Small tables with named rows and columns. After each table, cells are looked up by row and column.

ramamez:
|  | non | siz | tet | mek | rek | bakebun | molaruz | satupup | meku | rimena |
|---|---|---|---|---|---|---|---|---|---|---|
| famodu | 46816 | 34022 | 60052 | 70959 | 23704 | 42560 | 66642 | 63929 | 30325 | 60992 |
| dut | 65275 | 59024 | 51512 | 72531 | 64945 | 63907 | 45710 | 82221 | 22256 | 25898 |
| pifis | 21872 | 37461 | 51589 | 55214 | 47923 | 69826 | 42325 | 35803 | 77828 | 78521 |
| pes | 45602 | 73336 | 66601 | 42667 | 75876 | 31480 | 50068 | 26911 | 27332 | 78540 |
| sos | 66606 | 45669 | 46599 | 55762 | 58174 | 67253 | 26116 | 77239 | 58416 | 29193 |
| fup | 36048 | 45129 | 38531 | 45736 | 54216 | 70743 | 34042 | 26484 | 27528 | 48929 |
| zar | 58945 | 20555 | 31236 | 75573 | 69974 | 59855 | 75174 | 37791 | 82794 | 61161 |
| bogu | 20495 | 30151 | 20597 | 44216 | 54210 | 40134 | 41693 | 82490 | 23446 | 23225 |
| livaru | 48350 | 82460 | 39625 | 29579 | 22553 | 38694 | 74300 | 78164 | 22364 | 79761 |
| duzen | 49670 | 38218 | 33213 | 33791 | 30133 | 47516 | 83019 | 36154 | 57363 | 27111 |

What is the molaruz of dut in ramamez?
45710
What is the meku of fup in ramamez?
27528
What is the molaruz of duzen in ramamez?
83019
What is the bakebun of pes in ramamez?
31480
What is the rimena of duzen in ramamez?
27111
What is the bakebun of zar in ramamez?
59855
What is the rimena of famodu in ramamez?
60992
What is the rimena of livaru in ramamez?
79761
What is the non of fup in ramamez?
36048
What is the rimena of dut in ramamez?
25898
What is the molaruz of sos in ramamez?
26116
What is the meku of dut in ramamez?
22256
What is the molaruz of pifis in ramamez?
42325
What is the bakebun of duzen in ramamez?
47516
What is the tet of pes in ramamez?
66601
What is the satupup of zar in ramamez?
37791
What is the bakebun of pifis in ramamez?
69826
What is the bakebun of fup in ramamez?
70743
What is the rimena of bogu in ramamez?
23225
What is the rek of duzen in ramamez?
30133
Row with the largest rek: pes

regig
        laf  kaleli  nus  dibur  nedir
dem     262     193  125    685    288
sugedo  195     193  125    553    344
sem     397     353  370    487    675
tubala  397     434  533    222    399
kosu    599     112  615    487    399
guze    262     193  125    619    344
rin     465     755  206    685    288
ref     195     353  125    355    620
semon   128     193  125    487    399
rok     599      32  451    222    344

What is the dibur of semon in regig?
487
What is the nus of sem in regig?
370
What is the nus of semon in regig?
125
What is the nedir of semon in regig?
399
What is the dibur of ref in regig?
355
What is the nus of guze in regig?
125
What is the nedir of dem in regig?
288
What is the kaleli of semon in regig?
193
What is the laf of semon in regig?
128
What is the laf of rok in regig?
599
What is the nus of kosu in regig?
615
What is the dibur of guze in regig?
619
What is the kaleli of rok in regig?
32
What is the laf of kosu in regig?
599
What is the kaleli of tubala in regig?
434
What is the nus of tubala in regig?
533
Row with the largest nus: kosu

dubami.tsv
	san	baz
diz	130	205
tuluvu	151	145
guzoral	115	242
bikizek	176	46
sop	139	185
muvubus	132	202
luv	123	225
pafipu	132	203
sabe	170	68

san of sop: 139
san of sabe: 170
baz of pafipu: 203
san of tuluvu: 151
baz of sop: 185
baz of guzoral: 242
san of guzoral: 115

Table gafufa
      naru   daz   fus  kobur  bifubuk  zub   tud
boke  -0.4  -0.5   0.6   -0.5     -0.4  0.7   0.1
pupo  -0.6   0.0  -0.1    0.5      0.4  0.3  -0.1
dof   -0.6  -0.4  -0.6   -0.2     -0.1  0.6  -0.2

pupo, tud: -0.1
dof, naru: -0.6
dof, daz: -0.4
boke, naru: -0.4
dof, zub: 0.6
dof, fus: -0.6
dof, bifubuk: -0.1
boke, kobur: -0.5
pupo, bifubuk: 0.4
dof, kobur: -0.2
Row with the largest naru: boke

vot:
	mur	gunun	seg	vut	bub	kapite
potofus	627	55	609	498	54	599
ref	96	623	477	670	762	592
tas	232	33	730	49	87	145
bil	641	766	58	171	40	304
gabosef	57	33	798	308	397	494

What is the seg of ref in vot? 477
What is the seg of potofus in vot? 609
What is the kapite of bil in vot? 304
What is the gunun of gabosef in vot? 33
What is the gunun of bil in vot? 766
What is the vut of potofus in vot? 498
What is the kapite of tas in vot? 145
What is the seg of tas in vot? 730
What is the gunun of potofus in vot? 55
What is the kapite of potofus in vot? 599
What is the vut of tas in vot? 49
What is the mur of potofus in vot? 627
What is the vut of ref in vot? 670
What is the bub of potofus in vot? 54
Row with the largest vut: ref

zenodul:
,sepunim,ged,tif,dil,fak,pipaku,netep,novorag
gav,120,125,90,60,161,130,66,191
dinemag,137,70,88,114,106,146,83,77
mifebi,205,51,128,105,129,176,119,169
ritage,88,95,162,76,137,130,94,157
niz,140,50,113,114,95,164,68,88
retema,150,62,111,109,129,149,94,110
gusapud,147,75,84,118,98,152,82,55
moro,167,122,155,154,90,70,160,120
mago,98,128,115,139,97,154,86,90
gab,105,132,93,181,158,86,171,72
ranedak,69,133,91,146,169,132,165,91
lufev,150,130,164,147,82,59,129,144

What is the fak of gav in zenodul? 161
What is the sepunim of retema in zenodul? 150
What is the novorag of gusapud in zenodul? 55
What is the pipaku of gav in zenodul? 130
What is the sepunim of ritage in zenodul? 88
What is the dil of lufev in zenodul? 147
What is the pipaku of moro in zenodul? 70
What is the pipaku of gab in zenodul? 86
What is the dil of ritage in zenodul? 76
What is the sepunim of lufev in zenodul? 150

